arr =
array([[-25,   3,  15,  -1, -19,  -8,  10,  -2,   3, -10,  -4, -10,   2,
         -6],
       [  6, -16,   5, -11,  -2,   7, -20,  -2, -12,  -7,  23,  21,  13,
          2],
       [ -9, -18,  -7,   4,   7,  -5,  -7,   9, -15,  -8, -10,  -9,  -8,
         -8],
       [ -2, -13,  26,  -3,  -5,  -4,   9,  -5, -18,  26,   2, -17,  10,
        -11],
       [  0, -12,  -9,  -3,  -4,   1,   0,  -3,   2,   7,   7,  16, -18,
         -8],
       [ -2,  -6, -29, -15,  -2,  -7,   2, -17, -15,  13,  -9,  -9,  -8,
         -4],
       [ 11,  11, -11, -19,   1,   5,   1, -18, -11, -11,  -9,   1,  -1,
         10],
       [ -3, -22,  10,  -2,  -8,   0, -11, -20,   6,  -9,  -9,  20,  24,
        -13],
       [-18,   9,   4,  14,  -4, -18, -21, -21,   9,   8,   8,   3,  12,
         -2]])
Rows and columns are counted from 0.
row 0 col 0	-25
row 5 col 1	-6
row 0 col 13	-6
row 5 col 12	-8
row 3 col 6	9
row 3 col 4	-5
row 1 col 5	7
row 0 col 11	-10
row 4 col 7	-3
row 6 col 4	1
row 1 col 1	-16
row 6 col 0	11
row 8 col 7	-21
row 5 col 3	-15
row 6 col 5	5
row 0 col 9	-10
row 8 col 1	9
row 6 col 13	10
row 7 col 2	10
row 6 col 11	1
row 0 col 10	-4
row 6 col 2	-11
row 0 col 4	-19
row 1 col 8	-12
row 8 col 9	8
row 2 col 12	-8
row 0 col 8	3
row 7 col 3	-2
row 4 col 4	-4
row 2 col 4	7
row 3 col 7	-5
row 2 col 1	-18

data =
[[ 78  60 113 155 130  64  32  80 158 192 163 122]
 [207 141 115 166 229 226 147  69  66 121 157 122]
 [ 69 149 193 169 125 129 183 231 217 157 111 114]
 [ 92  35  50 126 187 181 137 122 165 221 228 177]]
data[0][0] -> 78
data[3] -> [92, 35, 50, 126, 187, 181, 137, 122, 165, 221, 228, 177]
data[2][6] -> 183
data[:, 1] -> [60, 141, 149, 35]
data[2][7] -> 231
data[1][4] -> 229
data[3][0] -> 92
data[0][4] -> 130
data[2][11] -> 114
data[1][3] -> 166
data[0][3] -> 155
data[2][9] -> 157
data[1][8] -> 66
data[0][8] -> 158
data[0] -> [78, 60, 113, 155, 130, 64, 32, 80, 158, 192, 163, 122]
data[3][2] -> 50
data[1][2] -> 115

B =
[[32, -30, 14, -36, -29],
 [0, 0, 0, 0, 0],
 [4, 17, 15, 19, -40],
 [-10, 32, 1, -10, 34],
 [3, -16, 39, -17, -12],
 [-16, -14, -7, -10, 47],
 [-9, -7, 14, -12, 23],
 [-6, -14, -11, 27, -17],
 [23, -32, 21, -32, -21],
 [-15, -13, -7, -10, 46],
 [-4, -20, 5, 20, -23],
 [12, 0, 23, -23, -10],
 [39, -10, -25, -25, -29]]
Rows and columns are counted from 0.
(0, 0) -> 32
(2, 1) -> 17
(11, 4) -> -10
(0, 4) -> -29
(4, 0) -> 3
(1, 4) -> 0
(6, 2) -> 14
(5, 2) -> -7
(9, 2) -> -7
(3, 1) -> 32
(11, 3) -> -23
(3, 4) -> 34
(10, 3) -> 20
(9, 3) -> -10
(0, 3) -> -36
(11, 0) -> 12
(11, 2) -> 23
(3, 2) -> 1
(4, 3) -> -17
(5, 0) -> -16
(2, 0) -> 4
(12, 4) -> -29
(1, 1) -> 0
(8, 0) -> 23
(1, 3) -> 0
(6, 0) -> -9
(7, 1) -> -14
(0, 2) -> 14
(3, 0) -> -10
(7, 0) -> -6
(12, 0) -> 39
(12, 2) -> -25
